Below are the code and all the weights of a small trained network. Each question names an input and a class and asks about switching units off, where a switched-off unit gives its printed mean instead of its output.

import numpy as np


def w(rows, s, z=0):
    codes = np.array(rows[::2]) - 128.0
    scale = np.full(codes.shape[1], s)
    scale[-1] = z or s
    return codes * scale


def f(y):
    return np.maximum(y, 0)


def log_softmax(a):
    a = a - a.max(-1, keepdims=True)
    return a - np.log(np.exp(a).sum(-1, keepdims=True))


def net(x, mask):
    res = np.array(x, float).reshape(1, 4) / 4 @ E
    y = f(res @ A[0][:, :-1].T + A[0][:, -1])
    res = res + np.where(mask, y, B[0][:, -1]) @ B[0][:, :-1]
    return log_softmax(res[-1] @ U[:, :-1].T + U[:, -1])


A, B = {}, {}
E = w([
[55,69,186,214,110,139,195,243,180],'x0',
[115,232,50,229,65,215,77,128,170],'x1',
[36,91,10,166,117,104,227,42,56],'x2',
[96,63,182,185,10,41,3,50,126],'x3',
],0.0053)
A[0] = w([
[35,94,35,169,126,106,196,76,46,2],'N1',
[29,55,165,192,106,150,191,229,226,98],'N2',
[48,81,22,159,107,132,197,66,35,10],'N3',
[124,234,50,219,41,212,84,123,170,48],'N4',
[220,202,74,30,154,132,75,18,42,118],'N5',
[33,103,34,169,103,116,204,61,39,29],'N6',
[126,15,219,19,179,18,168,105,44,84],'N7',
[51,115,38,141,116,102,184,73,50,28],'N8',
[227,179,232,109,138,171,43,182,203,173],'N9',
[41,95,29,172,130,106,202,61,38,34],'N10',
[150,13,204,26,182,12,157,128,68,100],'N11',
[149,179,62,82,229,230,247,207,146,144],'N12',
[86,48,174,190,2,24,15,69,133,137],'N13',
[40,61,195,228,128,168,202,216,192,89],'N14',
[223,199,45,31,147,127,57,34,66,137],'N15',
[99,223,40,235,52,217,61,111,195,85],'N16',
[90,50,179,198,3,45,38,72,132,127],'N17',
],0.0038,0.00047)
B[0] = w([
[176,111,196,62,84,188,37,191,174,205],'N1',
[198,59,59,203,41,40,177,142,78,212],'N2',
[181,115,188,65,88,198,40,201,190,208],'N3',
[44,120,132,194,213,196,184,29,174,208],'N4',
[212,18,81,234,35,54,195,125,109,226],'N5',
[158,130,208,65,82,185,28,193,186,211],'N6',
[31,124,142,190,214,205,208,25,193,227],'N7',
[183,113,209,76,84,173,45,203,196,196],'N8',
[174,104,216,66,77,192,30,189,198,225],'N9',
[174,118,202,72,92,182,26,201,178,211],'N10',
[31,112,159,209,222,218,186,17,203,223],'N11',
[98,250,34,38,208,47,119,220,20,254],'N12',
[68,244,54,20,208,62,124,179,23,243],'N13',
[212,63,70,197,32,37,185,145,79,214],'N14',
[205,14,83,253,41,60,201,122,105,226],'N15',
[23,139,139,181,231,196,196,28,173,217],'N16',
[87,234,51,27,209,60,133,180,31,233],'N17',
],0.0041,0.005)
U = w([
[180,120,224,54,82,188,45,185,212,77],'0',
[88,238,54,45,184,70,143,163,2,253],'1',
[36,114,148,196,194,189,189,25,202,65],'2',
[212,40,85,217,32,53,183,131,85,111],'3',
],0.0078,0.00015)

Each question gives the input, the list of numbers given to net, and the class t.
The units are the neurons (one row each of A and B). Each row of codes is followed by its name. A weight is (code - 128) times the scale printed after its matrix; where a second scale follows, it is the last column's (A, B and U).
mask holds one flag per neuron, in row order. A switched-off neuron (its flag False) gives its mean, the last column of its row in B, instead of its output. The means were averaged over made-up inputs and are rounded, as every weight is.
A unit's drop is (log p(t) with every unit on - log p(t) with that unit switched off) / (log p(t) with every unit on - log p(t) with every unit switched off).
The circuit of an input: a set's keep is (log p(t) with only the set's units on - log p(t) with every unit switched off) / (log p(t) with every unit on - log p(t) with every unit switched off). Starting from the 12 units with the biggest drops (on a tie, the unit counted first), units are removed one at a time, each time the one whose removal leaves the highest keep (on an exact tie, the one counted first), for as long as the keep stays at least 0.8.
circuit, biggest first: the units of the circuit, biggest drop first
k most important neurons: the k neurons with the biggest drops, biggest first
drop when u is switched off: that unit's drop, to one decimal
input [5,-7,-5,3], class 2: circuit, biggest first => (N11; N7)
input [0,-7,-1,6], class 2: most important neuron => (N11)
input [4,-1,-5,6], class 1: 2 most important neurons => (N13; N17)
input [-7,-5,-4,2], class 3: circuit, biggest first => (N5; N15)
input [7,0,-7,8], class 1: 2 most important neurons => (N13; N17)
input [8,-1,6,-7], class 3: 2 most important neurons => (N14; N2)
input [-8,4,1,-5], class 3: circuit, biggest first => (N15; N5)
input [0,7,-3,2], class 2: 2 most important neurons => (N16; N4)
input [-1,5,0,2], class 2: circuit, biggest first => (N16; N4)
input [-2,5,-5,7], class 1: circuit, biggest first => (N13; N17)
input [5,-7,-3,-4], class 2: 2 most important neurons => (N11; N7)
input [4,5,-4,0], class 2: circuit, biggest first => (N16; N4)
input [-8,-4,6,-3], class 3: 2 most important neurons => (N5; N15)
input [-5,5,2,8], class 1: circuit, biggest first => (N13)
input [1,-6,-1,5], class 2: 3 most important neurons => (N11; N7; N12)
input [-6,6,-2,2], class 2: 2 most important neurons => (N16; N4)
input [-4,5,7,8], class 1: 4 most important neurons => (N13; N17; N9; N16)
input [-7,-6,3,2], class 3: 3 most important neurons => (N5; N15; N16)
input [-3,-3,-2,5], class 1: 2 most important neurons => (N13; N17)
input [0,-7,-2,3], class 2: circuit, biggest first => (N11; N7)
input [-7,-2,1,4], class 3: circuit, biggest first => (N5)
input [7,4,-2,-5], class 3: 4 most important neurons => (N14; N2; N13; N17)
input [-4,1,-2,2], class 3: 3 most important neurons => (N12; N15; N5)
input [6,7,-3,8], class 1: drop when N13 is switched off => 0.5
input [5,3,-6,-8], class 1: drop when N8 is switched off => 0.1
input [5,-7,3,0], class 2: drop when N11 is switched off => 0.6
input [2,2,8,-1], class 0: drop when N2 is switched off => 0.0
